Below is a small trained network, with its code and all its weights. Each question gives an input and a class and asks what happens when units are switched off, that is, made to give their printed mean instead of their output.

import numpy as np


def w(rows, s, z=0):
    codes = np.array(rows[::2]) - 128.0
    scale = np.full(codes.shape[1], s)
    scale[-1] = z or s
    return codes * scale


def norm(h):
    return h / np.sqrt((h * h).mean(-1, keepdims=True) + 1e-5)


def f(y):
    return y / 2 * (1 + np.tanh(0.7978845608 * (y + 0.044715 * y**3)))


def log_softmax(a):
    a = a - a.max(-1, keepdims=True)
    return a - np.log(np.exp(a).sum(-1, keepdims=True))


def net(x, mask):
    res = np.array(x, float).reshape(1, 6) / 4 @ E
    u = 0
    for l in range(3):
        y = f(norm(res) @ A[l][:, :-1].T + A[l][:, -1])
        res = res + np.where(mask[u : u + 13], y, B[l][:, -1]) @ B[l][:, :-1]
        u += 13
    return log_softmax(norm(res)[-1] @ U[:, :-1].T + U[:, -1])


A, B = {}, {}
E = w([
[105,152,172,112,98,116,58,57,154,86],'x0',
[5,136,101,144,134,141,131,114,151,179],'x1',
[130,124,120,128,125,127,120,118,113,134],'x2',
[123,129,129,135,131,128,122,137,129,121],'x3',
[126,121,125,136,126,128,124,128,124,127],'x4',
[153,139,136,169,124,28,133,117,148,150],'x5',
],0.023)
A[0] = w([
[117,154,103,115,104,86,93,128,141,140,23],'L0N1',
[124,151,125,163,134,7,144,126,128,136,204],'L0N2',
[159,131,103,107,113,94,99,137,118,148,64],'L0N3',
[164,123,109,114,129,108,160,174,110,101,126],'L0N4',
[109,101,171,139,94,137,143,152,165,110,48],'L0N5',
[124,110,108,145,132,75,143,146,108,149,55],'L0N6',
[143,159,125,139,131,95,109,96,136,138,81],'L0N7',
[105,141,128,136,146,109,144,102,106,104,34],'L0N8',
[132,88,74,158,126,119,94,107,87,112,107],'L0N9',
[62,146,108,125,82,129,106,84,187,141,2],'L0N10',
[56,137,86,127,140,118,155,144,134,175,61],'L0N11',
[118,148,134,145,105,143,96,135,119,115,75],'L0N12',
[150,141,159,100,107,116,85,89,143,70,56],'L0N13',
],0.015,0.0062)
B[0] = w([
[112,165,163,170,98,124,184,112,150,90,141],'L0N1',
[171,88,154,203,143,61,124,94,151,147,254],'L0N2',
[120,84,148,109,138,114,131,162,120,126,139],'L0N3',
[132,190,130,139,213,119,121,105,81,136,171],'L0N4',
[145,124,119,120,146,150,155,108,108,127,122],'L0N5',
[152,136,129,114,167,131,114,133,162,157,153],'L0N6',
[83,109,172,118,111,94,164,154,114,122,162],'L0N7',
[128,128,175,139,108,160,95,111,172,122,121],'L0N8',
[143,171,143,105,139,142,149,172,150,105,129],'L0N9',
[93,171,153,141,242,140,123,64,92,83,204],'L0N10',
[167,124,98,102,7,145,143,187,186,176,216],'L0N11',
[133,125,113,59,152,114,138,110,141,131,136],'L0N12',
[112,97,130,89,14,125,137,176,157,99,216],'L0N13',
],0.011,0.012)
A[1] = w([
[133,178,47,71,137,184,130,233,32,163,96],'L1N1',
[183,73,108,160,111,190,106,121,105,161,67],'L1N2',
[86,193,135,55,122,177,107,161,143,69,68],'L1N3',
[183,185,72,135,181,194,127,109,83,89,2],'L1N4',
[139,174,89,73,141,251,182,210,125,113,142],'L1N5',
[128,159,128,124,71,177,47,126,109,108,27],'L1N6',
[89,124,128,137,157,158,117,85,77,134,73],'L1N7',
[116,65,131,163,141,119,90,113,170,176,44],'L1N8',
[101,158,155,86,123,212,72,93,109,68,79],'L1N9',
[96,109,50,60,39,135,99,165,100,149,33],'L1N10',
[81,36,128,135,70,136,184,179,186,225,72],'L1N11',
[153,97,164,141,207,123,140,136,52,120,130],'L1N12',
[42,112,148,160,234,125,84,62,124,137,110],'L1N13',
],0.011,0.0056)
B[1] = w([
[87,116,254,169,109,145,142,76,143,82,222],'L1N1',
[106,87,129,119,167,88,148,91,169,96,136],'L1N2',
[177,118,52,100,139,171,131,147,123,156,210],'L1N3',
[176,157,246,110,112,111,67,72,173,146,154],'L1N4',
[68,130,187,160,116,108,152,65,97,42,255],'L1N5',
[175,156,100,76,111,108,175,154,150,203,160],'L1N6',
[64,129,162,107,152,95,75,173,130,125,145],'L1N7',
[182,195,171,119,151,183,136,122,161,128,147],'L1N8',
[157,126,35,65,152,105,95,178,121,197,223],'L1N9',
[83,120,127,127,80,130,198,190,84,86,185],'L1N10',
[119,80,86,152,21,194,90,138,134,135,222],'L1N11',
[140,186,141,136,170,172,161,122,78,85,167],'L1N12',
[71,202,101,186,164,131,103,92,70,102,201],'L1N13',
],0.0095,0.0092)
A[2] = w([
[146,76,125,84,98,118,132,172,142,210,84],'L2N1',
[184,128,128,130,227,131,137,189,105,171,53],'L2N2',
[46,119,117,151,133,66,118,118,159,216,6],'L2N3',
[118,96,116,130,137,117,125,150,171,167,34],'L2N4',
[197,154,108,171,144,135,159,190,124,246,121],'L2N5',
[192,95,145,143,127,27,139,163,149,101,71],'L2N6',
[85,133,61,94,228,141,122,155,122,165,42],'L2N7',
[136,86,94,106,95,94,142,179,122,145,105],'L2N8',
[81,152,179,159,158,85,88,124,122,157,57],'L2N9',
[148,115,172,126,246,139,177,154,89,122,73],'L2N10',
[146,96,162,58,128,180,144,141,69,112,120],'L2N11',
[190,84,72,83,112,171,108,161,129,92,3],'L2N12',
[146,117,121,134,244,99,122,175,111,159,16],'L2N13',
],0.014,0.0036)
B[2] = w([
[181,193,137,157,193,140,127,110,190,99,174],'L2N1',
[84,93,71,145,137,139,150,76,69,133,154],'L2N2',
[250,162,154,138,192,151,165,124,166,92,194],'L2N3',
[143,115,110,158,144,148,86,126,176,86,133],'L2N4',
[163,116,19,119,122,163,87,163,133,199,189],'L2N5',
[32,80,138,61,86,192,65,155,77,150,255],'L2N6',
[138,96,121,59,163,155,34,143,90,150,179],'L2N7',
[149,146,156,125,173,104,135,113,174,126,174],'L2N8',
[182,126,144,109,167,163,183,152,108,72,188],'L2N9',
[118,133,80,155,191,51,134,30,81,112,178],'L2N10',
[152,208,113,177,145,93,168,164,210,135,198],'L2N11',
[160,190,127,102,141,79,221,153,172,173,173],'L2N12',
[52,106,68,105,54,144,208,92,49,137,151],'L2N13',
],0.013,0.0095)
U = w([
[135,181,229,204,239,95,174,43,145,46,244],'0',
[18,97,137,171,40,199,202,157,149,118,157],'1',
[186,209,123,29,105,89,203,196,214,124,85],'2',
[61,163,74,49,213,194,22,128,115,142,54],'3',
[123,46,47,153,153,83,143,84,7,191,137],'4',
[196,97,50,211,128,164,126,165,230,247,6],'5',
[130,40,244,74,39,55,55,162,113,116,181],'6',
],0.015,0.0023)

Each question gives the input, the list of numbers given to net, and the class t.
The units are the neurons (one row each of A and B). Each row of codes is followed by its name. A weight is (code - 128) times the scale printed after its matrix; where a second scale follows, it is the last column's (A, B and U).
mask holds one flag per neuron, layer by layer. A switched-off neuron (its flag False) gives its mean, the last column of its row in B, instead of its output. The means were averaged over made-up inputs and are rounded, as every weight is.
A unit's drop is (log p(t) with every unit on - log p(t) with that unit switched off) / (log p(t) with every unit on - log p(t) with every unit switched off).
unit that matters most: the unit with the biggest drop
top k neurons: the k neurons with the biggest drops, biggest first
top k neurons in layer l: the k neurons of layer l with the biggest drops, biggest first
drop of u: that unit's drop, to one decimal
input [8,-1,5,2,-5,8], class 6: top 2 neurons	L0N13, L2N6
input [1,0,4,5,5,-4], class 2: unit that matters most	L0N10
input [0,1,2,0,-7,-4], class 1: top 3 neurons	L0N10, L1N5, L0N4
input [1,8,6,8,7,1], class 0: top 3 neurons in layer 2	L2N3, L2N6, L2N5
input [1,0,7,-5,8,1], class 6: top 2 neurons	L0N10, L0N4
input [-8,1,8,-7,5,-3], class 1: top 3 neurons	L0N10, L0N11, L1N11
input [0,-1,7,-6,-2,2], class 4: top 2 neurons	L0N11, L0N13
input [8,2,4,4,-4,0], class 3: top 3 neurons	L0N2, L0N10, L1N9
input [5,-8,-7,7,4,0], class 2: top 2 neurons in layer 0	L0N2, L0N13
input [0,2,3,5,-7,3], class 5: top 2 neurons	L0N11, L1N5
input [8,-4,6,-7,1,0], class 2: top 2 neurons	L0N2, L1N5
input [-6,0,3,4,7,-4], class 0: top 2 neurons	L0N13, L0N4
input [0,-3,-4,-1,-1,5], class 4: top 2 neurons in layer 0	L0N11, L0N4
input [0,-3,-5,8,-5,2], class 4: unit that matters most	L0N4
input [-5,-1,-3,4,0,0], class 0: top 2 neurons	L0N2, L1N1
input [6,3,-7,-1,-3,0], class 3: top 2 neurons	L0N2, L1N9
input [-1,-1,-7,-6,1,-8], class 0: top 2 neurons in layer 0	L0N11, L0N13
input [1,3,1,-8,6,-2], class 3: drop of L0N10	9.0
input [7,-3,3,-1,-2,0], class 2: drop of L0N2	1.2
input [4,-8,2,8,5,0], class 2: drop of L1N5	0.2
